Below are the code and all the weights of a small trained network. Each question names an input and a class and asks about switching units off, where a switched-off unit gives its printed mean instead of its output.

import numpy as np


def w(rows, s, z=0):
    codes = np.array(rows[::2]) - 128.0
    scale = np.full(codes.shape[1], s)
    scale[-1] = z or s
    return codes * scale


def norm(h):
    return h / np.sqrt((h * h).mean(-1, keepdims=True) + 1e-5)


def f(y):
    return np.maximum(y, 0)


def log_softmax(a):
    a = a - a.max(-1, keepdims=True)
    return a - np.log(np.exp(a).sum(-1, keepdims=True))


def net(x, mask):
    res = np.array(x, float).reshape(1, 6) / 4 @ E
    u = 0
    for l in range(3):
        y = f(norm(res) @ A[l][:, :-1].T + A[l][:, -1])
        res = res + np.where(mask[u : u + 7], y, B[l][:, -1]) @ B[l][:, :-1]
        u += 7
    return log_softmax(norm(res)[-1] @ U[:, :-1].T + U[:, -1])


A, B = {}, {}
E = w([
[146,39,126,130,92,27],'x0',
[64,86,21,111,88,162],'x1',
[133,130,134,125,126,126],'x2',
[86,101,150,105,170,115],'x3',
[201,43,63,162,254,185],'x4',
[132,86,162,139,94,174],'x5',
],0.0027)
A[0] = w([
[108,45,207,146,78,229,21],'L0N0',
[58,23,236,87,132,190,145],'L0N1',
[47,153,123,53,254,43,150],'L0N2',
[97,143,119,115,127,136,78],'L0N3',
[97,122,115,89,136,181,83],'L0N4',
[63,185,186,62,65,85,254],'L0N5',
[175,66,188,232,127,24,138],'L0N6',
],0.0037,0.0031)
B[0] = w([
[171,187,33,138,61,140,141],'L0N0',
[198,205,49,167,89,102,173],'L0N1',
[231,150,115,182,3,203,177],'L0N2',
[124,117,112,138,155,95,131],'L0N3',
[151,139,149,104,141,96,140],'L0N4',
[141,75,118,210,190,150,254],'L0N5',
[154,133,139,49,140,185,187],'L0N6',
],0.0048,0.005)
A[1] = w([
[100,178,107,101,163,185,148],'L1N0',
[183,31,120,71,171,245,111],'L1N1',
[19,206,201,34,36,76,8],'L1N2',
[135,4,64,75,81,26,150],'L1N3',
[13,166,174,129,42,118,45],'L1N4',
[129,34,168,233,108,207,145],'L1N5',
[118,119,147,118,134,149,49],'L1N6',
],0.0036,0.0014)
B[1] = w([
[109,130,181,75,102,60,176],'L1N0',
[61,204,127,182,136,20,239],'L1N1',
[6,17,149,252,226,141,139],'L1N2',
[141,180,189,19,137,119,213],'L1N3',
[87,105,78,219,225,112,162],'L1N4',
[129,185,83,96,173,26,253],'L1N5',
[106,119,128,122,116,97,128],'L1N6',
],0.0038,0.0031)
A[2] = w([
[80,130,191,169,70,95,253],'L2N0',
[70,184,135,122,185,254,254],'L2N1',
[59,142,56,127,150,130,198],'L2N2',
[137,199,84,142,129,96,153],'L2N3',
[172,155,125,86,68,137,54],'L2N4',
[177,66,86,109,208,132,136],'L2N5',
[42,57,42,59,93,172,72],'L2N6',
],0.0064,0.00072)
B[2] = w([
[87,118,36,110,189,171,189],'L2N0',
[94,61,131,47,104,67,212],'L2N1',
[178,147,180,165,146,108,206],'L2N2',
[168,97,99,142,63,120,254],'L2N3',
[60,139,100,127,97,149,166],'L2N4',
[3,139,129,145,87,163,190],'L2N5',
[200,181,234,134,177,167,174],'L2N6',
],0.0059,0.0045)
U = w([
[47,112,83,188,196,117,145],'0',
[178,160,221,123,176,152,143],'1',
[138,136,104,123,89,115,221],'2',
[100,98,144,11,110,86,115],'3',
[148,130,112,137,102,112,165],'4',
[149,143,78,135,67,176,87],'5',
[123,76,122,106,129,212,3],'6',
],0.011,0.004)

Each question gives the input, the list of numbers given to net, and the class t.
The units are the neurons (one row each of A and B). Each row of codes is followed by its name. A weight is (code - 128) times the scale printed after its matrix; where a second scale follows, it is the last column's (A, B and U).
mask holds one flag per neuron, layer by layer. A switched-off neuron (its flag False) gives its mean, the last column of its row in B, instead of its output. The means were averaged over made-up inputs and are rounded, as every weight is.
A unit's drop is (log p(t) with every unit on - log p(t) with that unit switched off) / (log p(t) with every unit on - log p(t) with every unit switched off).
The circuit of an input: a set's keep is (log p(t) with only the set's units on - log p(t) with every unit switched off) / (log p(t) with every unit on - log p(t) with every unit switched off). Starting from the 12 units with the biggest drops (on a tie, the unit counted first), units are removed one at a time, each time the one whose removal leaves the highest keep (on an exact tie, the one counted first), for as long as the keep stays at least 0.8.
circuit, biggest first: the units of the circuit, biggest drop first
top k neurons: the k neurons with the biggest drops, biggest first
k most important neurons of layer l: the k neurons of layer l with the biggest drops, biggest first
input [-8,-2,6,8,2,-3], class 2: top 2 neurons : L0N2, L0N6
input [-3,7,6,5,-4,3], class 1: circuit, biggest first : L2N6
input [-7,-5,1,3,-7,-1], class 0: circuit, biggest first : L2N0, L1N2
input [8,5,8,6,3,2], class 3: circuit, biggest first : L1N3, L0N5
input [-1,-3,-3,-1,7,-8], class 5: 2 most important neurons of layer 1 : L1N4, L1N2
input [-6,8,-4,8,-5,-7], class 1: circuit, biggest first : L2N6, L2N2
input [-6,7,0,4,-6,-1], class 1: top 3 neurons : L2N6, L2N2, L1N1
input [-5,-7,3,-5,8,7], class 0: 2 most important neurons of layer 2 : L2N5, L2N6
input [5,-4,7,7,4,5], class 2: 2 most important neurons of layer 0 : L0N1, L0N5
input [6,-2,-4,-2,6,4], class 0: top 3 neurons : L2N5, L2N1, L0N2
input [-8,7,1,0,5,-4], class 3: circuit, biggest first : L2N1, L0N5
input [-5,8,7,-3,5,6], class 1: top 2 neurons : L2N6, L0N5
input [7,7,3,-1,-6,1], class 1: 2 most important neurons of layer 1 : L1N1, L1N3
input [8,-2,4,-2,6,6], class 3: top 3 neurons : L0N5, L1N3, L0N6
input [-8,3,6,-5,3,-8], class 3: circuit, biggest first : L2N1, L0N1
input [8,1,-2,4,7,-1], class 3: circuit, biggest first : L0N5, L1N3
input [-4,-5,-2,-5,6,5], class 0: circuit, biggest first : L0N2, L2N5
input [-7,6,6,7,-8,-3], class 0: most important neuron of layer 0 : L0N6
input [-6,3,-4,4,-1,-5], class 3: top 2 neurons : L2N1, L0N1
input [3,-7,3,-6,8,-7], class 0: circuit, biggest first : L2N5
input [6,-4,7,5,3,8], class 5: top 4 neurons : L0N1, L0N0, L2N1, L0N5
input [6,7,2,6,-5,-4], class 1: top 2 neurons : L2N6, L1N1
input [-7,-3,-2,1,-4,2], class 3: top 2 neurons : L2N1, L1N1
input [5,6,-5,-1,4,-1], class 1: top 3 neurons : L2N6, L0N5, L2N1
input [-7,-5,1,-4,-4,5], class 3: top 2 neurons : L2N1, L0N2
